Here is a tiny trained network, its code and every weight. The questions are about switching its units off for an input and a class, where a switched-off unit gives its printed mean instead of its output.

import numpy as np


def w(rows, s, z=0):
    codes = np.array(rows[::2]) - 128.0
    scale = np.full(codes.shape[1], s)
    scale[-1] = z or s
    return codes * scale


def f(y):
    return y / 2 * (1 + np.tanh(0.7978845608 * (y + 0.044715 * y**3)))


def log_softmax(a):
    a = a - a.max(-1, keepdims=True)
    return a - np.log(np.exp(a).sum(-1, keepdims=True))


def net(x, mask):
    res = np.array(x, float).reshape(1, 7) / 4 @ E
    y = f(res @ A[0][:, :-1].T + A[0][:, -1])
    res = res + np.where(mask, y, B[0][:, -1]) @ B[0][:, :-1]
    return log_softmax(res[-1] @ U[:, :-1].T + U[:, -1])


A, B = {}, {}
E = w([
[131,107,116,127,106,118,143,145,149],'x0',
[133,138,132,129,105,113,136,144,127],'x1',
[117,145,2,183,188,28,132,93,62],'x2',
[122,109,122,131,154,146,126,112,132],'x3',
[133,110,117,126,101,114,142,147,152],'x4',
[87,153,159,38,245,73,194,212,178],'x5',
[117,17,241,111,122,3,61,42,144],'x6',
],0.0076)
A[0] = w([
[115,154,127,104,173,113,151,168,132,83],'n0',
[136,166,77,156,133,194,146,171,132,169],'n1',
[136,122,72,139,154,32,109,81,117,87],'n2',
[133,124,113,158,146,70,162,102,95,149],'n3',
[121,52,242,117,134,6,91,44,127,134],'n4',
[136,112,152,156,124,73,107,101,156,185],'n5',
[122,127,123,130,128,135,96,128,118,156],'n6',
[134,105,203,108,109,158,140,130,135,114],'n7',
[135,119,217,89,110,179,126,126,150,103],'n8',
[116,117,193,46,238,28,145,166,161,2],'n9',
[126,158,113,123,133,158,124,151,107,151],'n10',
[129,120,107,169,155,75,152,101,110,190],'n11',
[97,126,126,142,116,110,131,150,121,111],'n12',
[143,133,170,115,114,150,131,127,158,132],'n13',
[146,137,99,144,149,83,135,111,125,76],'n14',
[117,121,90,141,146,67,115,121,106,100],'n15',
[141,94,130,196,24,132,72,12,111,9],'n16',
[133,90,233,116,113,171,131,125,144,83],'n17',
[130,131,97,152,155,64,138,119,115,78],'n18',
],0.013,0.0015)
B[0] = w([
[153,107,135,158,95,144,144,106,112,166],'n0',
[145,156,77,88,133,140,180,130,127,187],'n1',
[85,122,133,124,141,99,55,132,152,181],'n2',
[104,138,133,120,148,115,89,132,141,160],'n3',
[147,182,7,71,136,174,202,140,136,250],'n4',
[135,159,82,110,140,157,152,137,115,166],'n5',
[132,108,133,117,99,110,147,157,154,132],'n6',
[99,137,138,117,146,104,76,134,141,171],'n7',
[94,130,111,120,138,72,60,126,144,186],'n8',
[173,71,233,198,97,143,178,110,87,236],'n9',
[134,112,98,100,148,143,163,122,140,151],'n10',
[119,142,137,111,119,105,82,139,143,163],'n11',
[128,132,138,117,147,147,113,103,121,130],'n12',
[110,143,111,140,142,118,88,115,116,155],'n13',
[104,118,134,115,128,117,99,130,133,149],'n14',
[106,139,132,126,130,117,78,125,148,161],'n15',
[167,69,242,190,114,135,184,117,94,222],'n16',
[88,132,132,132,133,102,53,141,153,188],'n17',
[105,134,138,127,124,117,82,140,149,161],'n18',
],0.019)
U = w([
[171,177,20,53,127,178,214,146,102,252],'0',
[187,51,220,212,80,133,173,110,67,52],'1',
[51,136,124,111,134,50,1,146,142,83],'2',
],0.01,0.0018)

Each question gives the input, the list of numbers given to net, and the class t.
The units are the neurons (one row each of A and B). Each row of codes is followed by its name. A weight is (code - 128) times the scale printed after its matrix; where a second scale follows, it is the last column's (A, B and U).
mask holds one flag per neuron, in row order. A switched-off neuron (its flag False) gives its mean, the last column of its row in B, instead of its output. The means were averaged over made-up inputs and are rounded, as every weight is.
A unit's drop is (log p(t) with every unit on - log p(t) with that unit switched off) / (log p(t) with every unit on - log p(t) with every unit switched off).
most important unit: the unit with the biggest drop
k most important neurons: the k neurons with the biggest drops, biggest first
drop when u is switched off: that unit's drop, to one decimal
input [5,3,7,8,6,6,0], class 2: 3 most important neurons => [n16; n2; n18]
input [7,4,5,-8,-6,4,5], class 0: most important unit => n4
input [6,5,-2,1,-3,1,0], class 2: 2 most important neurons => [n4; n16]
input [6,-4,-2,-2,-8,8,-6], class 1: 2 most important neurons => [n4; n9]
input [5,2,6,-7,-5,4,5], class 2: 4 most important neurons => [n2; n18; n15; n16]
input [1,-7,-7,-7,3,-8,-8], class 0: 3 most important neurons => [n1; n9; n10]
input [-1,5,1,5,2,6,7], class 0: 2 most important neurons => [n4; n16]
input [-7,1,-1,0,-4,-8,8], class 0: 3 most important neurons => [n4; n9; n5]
input [1,2,7,-3,2,6,1], class 2: 4 most important neurons => [n16; n2; n18; n15]
input [-3,3,-1,-4,2,0,0], class 2: 3 most important neurons => [n4; n9; n16]
input [5,-6,-2,7,-7,2,3], class 0: 2 most important neurons => [n16; n4]
input [0,-7,8,8,-2,7,-5], class 2: 4 most important neurons => [n16; n2; n18; n4]
input [0,-5,5,-8,6,-7,7], class 0: 3 most important neurons => [n4; n9; n5]
input [-2,-6,6,1,7,7,-1], class 1: most important unit => n9
input [-1,4,-8,-3,-6,6,-3], class 2: drop when n8 is switched off => 0.5
input [4,0,-1,8,7,1,4], class 0: drop when n4 is switched off => 0.1
input [7,7,4,2,2,6,-3], class 1: drop when n0 is switched off => 0.0
input [5,-4,-4,8,-3,2,1], class 2: drop when n16 is switched off => 0.5
